Below are the code and all the weights of a small trained network. Each question names an input and a class and asks about switching units off, where a switched-off unit gives its printed mean instead of its output.

import numpy as np


def w(rows, s, z=0):
    codes = np.array(rows[::2]) - 128.0
    scale = np.full(codes.shape[1], s)
    scale[-1] = z or s
    return codes * scale


def f(y):
    return np.maximum(y, 0)


def log_softmax(a):
    a = a - a.max(-1, keepdims=True)
    return a - np.log(np.exp(a).sum(-1, keepdims=True))


def net(x, mask):
    res = np.array(x, float).reshape(1, 8) / 4 @ E
    y = f(res @ A[0][:, :-1].T + A[0][:, -1])
    res = res + np.where(mask, y, B[0][:, -1]) @ B[0][:, :-1]
    return log_softmax(res[-1] @ U[:, :-1].T + U[:, -1])


A, B = {}, {}
E = w([
[88,79,160,1,47,79],'x0',
[170,142,147,127,177,129],'x1',
[181,179,124,42,127,97],'x2',
[37,226,60,57,129,142],'x3',
[144,116,74,186,103,156],'x4',
[118,122,68,137,111,143],'x5',
[30,42,103,146,124,176],'x6',
[60,139,150,66,227,181],'x7',
],0.0081)
A[0] = w([
[35,98,149,90,99,163,254],'N0',
[58,159,174,24,179,145,162],'N1',
[131,76,88,194,126,111,215],'N2',
[97,43,104,189,29,169,191],'N3',
[136,99,109,100,43,136,109],'N4',
[65,170,109,103,161,183,156],'N5',
[133,158,161,69,57,107,130],'N6',
[138,50,111,178,72,81,166],'N7',
[86,167,57,254,153,183,173],'N8',
[185,41,208,133,145,75,152],'N9',
[179,146,109,237,163,181,247],'N10',
[50,66,117,89,74,131,185],'N11',
[161,200,150,17,147,95,188],'N12',
[88,63,79,147,37,144,123],'N13',
[200,85,214,194,154,144,161],'N14',
[47,161,145,52,173,152,166],'N15',
[187,66,158,182,131,145,152],'N16',
[253,208,123,107,122,79,216],'N17',
[153,224,135,43,115,106,178],'N18',
[203,85,168,170,161,110,153],'N19',
],0.009,0.0036)
B[0] = w([
[75,48,135,106,149,47,235],'N0',
[40,33,134,206,107,140,243],'N1',
[155,177,134,77,172,124,210],'N2',
[163,170,151,49,174,54,238],'N3',
[195,93,133,118,135,85,182],'N4',
[86,106,94,162,144,113,209],'N5',
[163,84,87,161,104,79,206],'N6',
[191,159,180,63,158,113,215],'N7',
[109,214,49,142,218,132,249],'N8',
[147,93,225,107,63,147,225],'N9',
[136,221,79,155,181,212,254],'N10',
[82,81,143,97,184,46,226],'N11',
[163,45,69,200,45,114,243],'N12',
[163,136,136,70,196,45,205],'N13',
[118,163,208,105,102,209,232],'N14',
[39,71,121,153,108,156,232],'N15',
[143,141,174,98,154,168,215],'N16',
[254,114,103,189,79,175,241],'N17',
[163,66,71,226,39,60,234],'N18',
[150,144,185,111,119,222,212],'N19',
],0.0081,0.0098)
U = w([
[163,163,220,105,117,202,196],'0',
[130,229,43,141,173,156,186],'1',
[153,141,163,44,157,17,8],'2',
[5,66,131,132,121,98,145],'3',
[212,109,83,171,47,107,88],'4',
],0.011,0.0013)

Each question gives the input, the list of numbers given to net, and the class t.
The units are the neurons (one row each of A and B). Each row of codes is followed by its name. A weight is (code - 128) times the scale printed after its matrix; where a second scale follows, it is the last column's (A, B and U).
mask holds one flag per neuron, in row order. A switched-off neuron (its flag False) gives its mean, the last column of its row in B, instead of its output. The means were averaged over made-up inputs and are rounded, as every weight is.
A unit's drop is (log p(t) with every unit on - log p(t) with that unit switched off) / (log p(t) with every unit on - log p(t) with every unit switched off).
The circuit of an input: a set's keep is (log p(t) with only the set's units on - log p(t) with every unit switched off) / (log p(t) with every unit on - log p(t) with every unit switched off). Starting from the 12 units with the biggest drops (on a tie, the unit counted first), units are removed one at a time, each time the one whose removal leaves the highest keep (on an exact tie, the one counted first), for as long as the keep stays at least 0.8.
circuit, biggest first: the units of the circuit, biggest drop first
unit that matters most: the unit with the biggest drop
k most important neurons: the k neurons with the biggest drops, biggest first
drop of u: that unit's drop, to one decimal
input [8,-4,1,2,-6,1,-1,-3], class 3: unit that matters most	N11
input [-5,1,-3,-3,6,-3,-7,-1], class 0: 2 most important neurons	[N14; N19]
input [2,4,-2,1,-4,8,8,-1], class 2: circuit, biggest first	[N3; N13]
input [-3,-4,-8,-1,8,1,7,-4], class 2: 2 most important neurons	[N3; N13]
input [-1,7,-7,1,-2,5,-6,-5], class 1: 2 most important neurons	[N10; N9]
input [-4,7,8,3,8,-3,2,-3], class 1: 2 most important neurons	[N10; N9]
input [-6,0,-5,-7,-2,6,-4,6], class 0: 3 most important neurons	[N14; N19; N16]
input [0,-6,4,-2,8,2,0,6], class 1: 2 most important neurons	[N1; N9]
input [0,-4,-2,7,5,-3,-8,1], class 4: drop of N12	0.0
input [-5,-3,-8,-2,-5,7,3,-6], class 1: drop of N10	0.1
input [-4,5,0,4,0,-4,3,3], class 3: drop of N2	0.3
input [8,2,-6,0,4,5,8,4], class 2: 2 most important neurons	[N3; N13]
